Here is a tiny trained network, its code and every weight. The questions are about switching its units off for an input and a class, where a switched-off unit gives its printed mean instead of its output.

import numpy as np


def w(rows, s, z=0):
    codes = np.array(rows[::2]) - 128.0
    scale = np.full(codes.shape[1], s)
    scale[-1] = z or s
    return codes * scale


def norm(h):
    return h / np.sqrt((h * h).mean(-1, keepdims=True) + 1e-5)


def f(y):
    return y / 2 * (1 + np.tanh(0.7978845608 * (y + 0.044715 * y**3)))


def log_softmax(a):
    a = a - a.max(-1, keepdims=True)
    return a - np.log(np.exp(a).sum(-1, keepdims=True))


def net(x, mask):
    res = np.array(x, float).reshape(1, 6) / 4 @ E
    u = 0
    for l in range(4):
        y = f(norm(res) @ A[l][:, :-1].T + A[l][:, -1])
        res = res + np.where(mask[u : u + 9], y, B[l][:, -1]) @ B[l][:, :-1]
        u += 9
    return log_softmax(norm(res)[-1] @ U[:, :-1].T + U[:, -1])


A, B = {}, {}
E = w([
[98,215,106,64,96,193],'x0',
[251,163,123,115,138,145],'x1',
[150,193,34,213,84,79],'x2',
[128,128,129,129,130,128],'x3',
[127,128,127,128,130,129],'x4',
[128,129,128,129,129,130],'x5',
],0.016)
A[0] = w([
[105,161,142,48,125,145,67],'L0N1',
[253,106,175,57,139,167,64],'L0N2',
[129,125,133,129,120,131,34],'L0N3',
[101,98,156,78,133,132,32],'L0N4',
[158,71,177,67,170,174,3],'L0N5',
[7,70,160,98,135,130,65],'L0N6',
[151,55,143,135,145,121,41],'L0N7',
[110,172,153,71,133,189,47],'L0N8',
[159,39,182,134,152,102,53],'L0N9',
],0.03,0.0051)
B[0] = w([
[136,61,72,121,115,158,196],'L0N1',
[130,206,167,133,253,113,254],'L0N2',
[88,113,105,77,151,126,121],'L0N3',
[120,168,146,125,28,118,178],'L0N4',
[118,144,182,115,3,87,226],'L0N5',
[141,191,172,129,244,109,236],'L0N6',
[141,80,95,137,132,177,176],'L0N7',
[149,37,80,140,130,169,207],'L0N8',
[135,54,52,111,117,177,208],'L0N9',
],0.045,0.021)
A[1] = w([
[131,134,145,117,99,104,101],'L1N1',
[103,118,60,30,97,229,63],'L1N2',
[116,18,13,114,82,201,149],'L1N3',
[134,185,129,196,21,47,46],'L1N4',
[31,203,157,171,232,80,112],'L1N5',
[135,187,129,190,10,39,72],'L1N6',
[105,159,110,160,78,86,83],'L1N7',
[88,140,184,91,53,112,20],'L1N8',
[126,136,187,94,6,105,3],'L1N9',
],0.021,0.0034)
B[1] = w([
[61,159,89,126,101,162,130],'L1N1',
[173,38,149,232,142,73,188],'L1N2',
[239,41,28,191,78,199,245],'L1N3',
[89,214,126,45,45,174,183],'L1N4',
[214,200,179,138,222,99,253],'L1N5',
[5,182,137,61,48,178,186],'L1N6',
[88,175,136,156,81,161,154],'L1N7',
[80,166,130,141,35,129,147],'L1N8',
[56,222,88,104,42,129,156],'L1N9',
],0.024,0.016)
A[2] = w([
[114,92,103,123,83,35,34],'L2N1',
[80,87,133,107,75,107,66],'L2N2',
[138,124,167,120,98,96,38],'L2N3',
[3,156,73,76,128,104,92],'L2N4',
[115,27,67,122,119,142,51],'L2N5',
[105,111,206,67,17,105,85],'L2N6',
[96,78,65,135,129,176,143],'L2N7',
[72,132,206,90,26,78,51],'L2N8',
[79,116,95,116,100,102,5],'L2N9',
],0.025,0.0028)
B[2] = w([
[157,123,79,17,159,176,126],'L2N1',
[97,193,82,155,90,116,159],'L2N2',
[92,121,87,97,138,167,135],'L2N3',
[252,135,247,104,3,8,212],'L2N4',
[173,41,86,110,152,175,245],'L2N5',
[85,175,184,68,19,171,248],'L2N6',
[134,46,70,73,130,79,215],'L2N7',
[75,195,51,96,61,121,252],'L2N8',
[138,75,224,101,133,139,146],'L2N9',
],0.024,0.012)
A[3] = w([
[153,151,128,139,144,97,107],'L3N1',
[59,87,64,209,248,107,130],'L3N2',
[101,195,95,165,37,134,82],'L3N3',
[55,65,34,98,220,68,115],'L3N4',
[113,103,88,152,117,108,2],'L3N5',
[149,217,150,145,242,102,163],'L3N6',
[109,148,88,164,109,125,102],'L3N7',
[122,113,66,250,57,94,65],'L3N8',
[57,36,72,165,146,185,6],'L3N9',
],0.021,0.0035)
B[3] = w([
[156,151,144,115,133,157,149],'L3N1',
[145,178,146,99,60,43,186],'L3N2',
[5,3,122,89,179,164,184],'L3N3',
[169,166,204,188,48,197,160],'L3N4',
[125,128,137,142,143,177,136],'L3N5',
[40,121,142,186,164,76,253],'L3N6',
[109,104,166,173,124,147,129],'L3N7',
[129,135,156,193,135,126,152],'L3N8',
[128,94,79,117,108,70,176],'L3N9',
],0.028,0.022)
U = w([
[112,228,199,172,249,100,254],'0',
[205,50,66,157,101,188,144],'1',
[45,205,163,64,10,166,65],'2',
],0.012,0.00056)

Each question gives the input, the list of numbers given to net, and the class t.
The units are the neurons (one row each of A and B). Each row of codes is followed by its name. A weight is (code - 128) times the scale printed after its matrix; where a second scale follows, it is the last column's (A, B and U).
mask holds one flag per neuron, layer by layer. A switched-off neuron (its flag False) gives its mean, the last column of its row in B, instead of its output. The means were averaged over made-up inputs and are rounded, as every weight is.
A unit's drop is (log p(t) with every unit on - log p(t) with that unit switched off) / (log p(t) with every unit on - log p(t) with every unit switched off).
The circuit of an input: a set's keep is (log p(t) with only the set's units on - log p(t) with every unit switched off) / (log p(t) with every unit on - log p(t) with every unit switched off). Starting from the 12 units with the biggest drops (on a tie, the unit counted first), units are removed one at a time, each time the one whose removal leaves the highest keep (on an exact tie, the one counted first), for as long as the keep stays at least 0.8.
circuit, biggest first: the units of the circuit, biggest drop first
top k neurons: the k neurons with the biggest drops, biggest first
top k neurons in layer l: the k neurons of layer l with the biggest drops, biggest first
drop of u: that unit's drop, to one decimal
input [4,-6,-6,-3,0,-7], class 0: circuit, biggest first => [L0N6]
input [-3,-3,8,7,-1,-8], class 2: top 3 neurons => [L0N6; L0N2; L0N9]
input [7,5,5,-2,2,-2], class 1: top 3 neurons => [L0N2; L0N6; L0N5]
input [-8,8,0,0,2,-6], class 0: top 3 neurons => [L0N2; L0N8; L0N1]
input [3,0,-3,8,-4,0], class 1: top 2 neurons => [L0N8; L0N1]
input [3,5,5,5,0,-3], class 0: top 4 neurons => [L0N8; L0N9; L0N5; L0N4]
input [-2,2,5,-7,1,4], class 2: top 2 neurons => [L0N6; L0N2]
input [-5,5,2,-6,-5,1], class 0: top 2 neurons => [L0N2; L0N8]
input [6,4,5,2,-3,1], class 1: top 2 neurons => [L0N2; L0N6]
input [-7,3,-8,6,3,5], class 2: top 2 neurons in layer 0 => [L0N5; L0N8]
input [3,-2,-1,2,4,3], class 1: top 2 neurons in layer 0 => [L0N8; L0N1]
input [0,1,5,2,-5,8], class 2: top 3 neurons in layer 0 => [L0N6; L0N2; L0N9]
input [6,-1,-4,2,-4,-4], class 1: top 2 neurons => [L0N8; L0N1]
input [-5,4,-8,3,8,6], class 2: circuit, biggest first => [L0N5]
input [-5,-6,8,-5,-6,-6], class 2: drop of L0N1 => 3.1
input [5,2,-4,-3,0,-4], class 1: drop of L0N1 => 1.6
input [1,5,7,-4,6,1], class 2: drop of L0N6 => 4.7
input [-6,5,7,-1,-1,-3], class 2: drop of L0N4 => 0.0
